Below is a small trained network, with its code and all its weights. Each question gives an input and a class and asks what happens when units are switched off, that is, made to give their printed mean instead of their output.

import numpy as np


def w(rows, s, z=0):
    codes = np.array(rows[::2]) - 128.0
    scale = np.full(codes.shape[1], s)
    scale[-1] = z or s
    return codes * scale


def f(y):
    return y / 2 * (1 + np.tanh(0.7978845608 * (y + 0.044715 * y**3)))


def log_softmax(a):
    a = a - a.max(-1, keepdims=True)
    return a - np.log(np.exp(a).sum(-1, keepdims=True))


def net(x, mask):
    res = np.array(x, float).reshape(1, 5) / 4 @ E
    y = f(res @ A[0][:, :-1].T + A[0][:, -1])
    res = res + np.where(mask, y, B[0][:, -1]) @ B[0][:, :-1]
    return log_softmax(res[-1] @ U[:, :-1].T + U[:, -1])


A, B = {}, {}
E = w([
[128,196,50,176,111,124,126,106,159,254],'x0',
[217,183,180,47,116,120,40,96,162,135],'x1',
[127,127,127,128,127,131,128,129,129,129],'x2',
[131,128,130,134,133,125,128,130,129,129],'x3',
[100,228,195,151,101,135,114,179,46,151],'x4',
],0.01)
A[0] = w([
[89,97,54,183,136,127,172,125,151,146,53],'neuron 1',
[159,180,190,64,128,121,59,123,102,98,26],'neuron 2',
[91,219,65,209,110,119,144,134,114,202,11],'neuron 3',
[140,196,171,143,120,145,104,139,91,176,39],'neuron 4',
[99,120,157,145,105,120,139,161,98,101,105],'neuron 5',
[109,131,129,123,114,137,125,114,133,123,127],'neuron 6',
[108,52,101,113,162,110,169,112,145,78,58],'neuron 7',
[153,148,113,119,100,133,92,93,203,170,93],'neuron 8',
[160,177,199,70,118,120,90,117,127,117,69],'neuron 9',
[114,127,143,145,126,123,138,165,84,97,107],'neuron 10',
[174,133,88,112,145,133,101,100,174,148,114],'neuron 11',
[135,126,133,131,120,143,139,120,122,133,134],'neuron 12',
[144,115,155,87,136,127,127,134,145,87,104],'neuron 13',
[138,133,100,97,117,131,102,121,171,144,95],'neuron 14',
[158,70,177,55,145,143,116,127,125,56,102],'neuron 15',
[114,136,133,130,130,137,157,143,90,103,83],'neuron 16',
[89,119,156,146,115,127,147,158,84,99,120],'neuron 17',
[73,70,42,206,130,145,184,141,134,156,59],'neuron 18',
[139,191,171,150,120,130,99,136,100,169,37],'neuron 19',
[109,130,132,130,149,113,113,114,128,128,128],'neuron 20',
[115,120,140,140,136,133,137,159,64,106,112],'neuron 21',
[130,2,81,122,171,115,152,109,170,84,85],'neuron 22',
[127,201,138,135,113,115,102,152,90,138,147],'neuron 23',
[129,242,160,144,102,130,98,162,96,154,28],'neuron 24',
[158,136,76,99,105,122,109,90,201,157,111],'neuron 25',
[102,74,77,169,160,124,177,115,137,110,147],'neuron 26',
[95,112,160,148,128,142,145,143,62,114,124],'neuron 27',
[89,115,167,147,117,144,142,209,82,116,129],'neuron 28',
[101,128,141,131,129,113,135,159,81,95,96],'neuron 29',
[165,125,100,115,125,124,103,87,196,160,118],'neuron 30',
[162,157,182,73,105,116,96,147,113,115,42],'neuron 31',
[163,68,188,63,150,135,97,111,161,52,38],'neuron 32',
[157,131,102,106,132,131,110,116,160,144,94],'neuron 33',
],0.0094,0.013)
B[0] = w([
[175,141,71,74,99,58,73,89,161,187,188],'neuron 1',
[63,59,177,193,63,202,166,203,118,122,192],'neuron 2',
[37,12,205,192,26,251,147,254,122,132,216],'neuron 3',
[169,113,81,90,104,89,70,113,164,180,177],'neuron 4',
[127,155,168,145,172,133,185,113,97,102,156],'neuron 5',
[123,130,133,123,137,125,126,132,137,130,127],'neuron 6',
[80,97,175,174,114,181,159,186,97,102,188],'neuron 7',
[142,187,131,87,193,81,156,71,83,92,209],'neuron 8',
[86,65,138,158,73,180,123,194,150,162,203],'neuron 9',
[122,150,158,155,162,134,162,113,106,71,156],'neuron 10',
[161,171,115,96,176,86,153,82,88,105,202],'neuron 11',
[120,102,131,120,132,127,123,121,136,121,134],'neuron 12',
[122,104,100,129,112,114,112,144,138,142,162],'neuron 13',
[138,162,128,114,170,93,149,84,107,99,155],'neuron 14',
[140,112,99,129,78,120,77,131,163,200,229],'neuron 15',
[133,160,162,122,164,125,149,121,126,111,132],'neuron 16',
[103,164,208,147,168,137,201,102,83,60,180],'neuron 17',
[208,133,79,77,85,75,37,97,204,207,232],'neuron 18',
[158,122,83,97,108,94,96,116,157,162,168],'neuron 19',
[138,134,146,130,113,131,127,118,117,138,128],'neuron 20',
[116,159,182,161,158,129,187,106,91,68,162],'neuron 21',
[66,62,174,176,56,201,138,207,128,140,254],'neuron 22',
[110,96,127,145,107,147,122,161,147,135,235],'neuron 23',
[204,108,58,74,70,46,37,89,223,227,202],'neuron 24',
[140,189,123,93,187,83,147,52,97,95,225],'neuron 25',
[126,98,138,126,77,145,97,160,142,154,249],'neuron 26',
[118,158,189,150,158,145,181,115,102,72,183],'neuron 27',
[114,148,192,154,182,148,197,108,77,62,203],'neuron 28',
[119,153,151,143,165,129,170,110,93,91,151],'neuron 29',
[148,173,129,93,182,71,149,61,103,104,221],'neuron 30',
[78,89,159,159,103,174,149,172,129,131,165],'neuron 31',
[208,138,37,54,74,41,40,86,199,222,202],'neuron 32',
[131,149,135,120,172,85,145,88,105,111,154],'neuron 33',
],0.0084,0.0077)
U = w([
[56,82,172,208,80,226,120,242,118,137,154],'0',
[194,148,23,71,102,68,46,93,173,212,202],'1',
[130,242,146,129,254,109,175,49,55,38,4],'2',
],0.0078,0.0041)

Each question gives the input, the list of numbers given to net, and the class t.
The units are the neurons (one row each of A and B). Each row of codes is followed by its name. A weight is (code - 128) times the scale printed after its matrix; where a second scale follows, it is the last column's (A, B and U).
mask holds one flag per neuron, in row order. A switched-off neuron (its flag False) gives its mean, the last column of its row in B, instead of its output. The means were averaged over made-up inputs and are rounded, as every weight is.
A unit's drop is (log p(t) with every unit on - log p(t) with that unit switched off) / (log p(t) with every unit on - log p(t) with every unit switched off).
The circuit of an input: a set's keep is (log p(t) with only the set's units on - log p(t) with every unit switched off) / (log p(t) with every unit on - log p(t) with every unit switched off). Starting from the 12 units with the biggest drops (on a tie, the unit counted first), units are removed one at a time, each time the one whose removal leaves the highest keep (on an exact tie, the one counted first), for as long as the keep stays at least 0.8.
units of the circuit, in order: the units of the circuit, biggest drop first
top k neurons: the k neurons with the biggest drops, biggest first
drop of u: that unit's drop, to one decimal
input [7,0,0,-3,2], class 0: top 2 neurons	neuron 3; neuron 32
input [-1,7,8,-8,2], class 0: units of the circuit, in order	neuron 2
input [6,-8,5,-7,-2], class 1: top 2 neurons	neuron 18; neuron 1
input [1,-7,-4,2,-7], class 1: top 4 neurons	neuron 18; neuron 1; neuron 3; neuron 2
input [0,8,6,-3,3], class 0: top 2 neurons	neuron 2; neuron 9
input [1,-5,-6,6,0], class 1: top 2 neurons	neuron 18; neuron 3
input [-5,6,1,1,1], class 0: top 3 neurons	neuron 2; neuron 9; neuron 31
input [0,0,6,0,3], class 2: top 2 neurons	neuron 3; neuron 22
input [-3,5,5,1,1], class 0: top 4 neurons	neuron 2; neuron 24; neuron 18; neuron 9
input [4,-1,-5,-2,1], class 0: top 2 neurons	neuron 24; neuron 32
input [6,-8,0,-8,-3], class 1: top 2 neurons	neuron 18; neuron 1
input [8,-2,0,8,1], class 0: top 3 neurons	neuron 3; neuron 32; neuron 24
input [6,-8,-4,-7,-3], class 1: drop of neuron 1	1.3
input [8,-2,-1,-1,4], class 0: units of the circuit, in order	neuron 3
input [-4,5,-5,1,2], class 0: drop of neuron 2	0.3
input [-7,-1,4,-5,4], class 2: drop of neuron 11	0.0
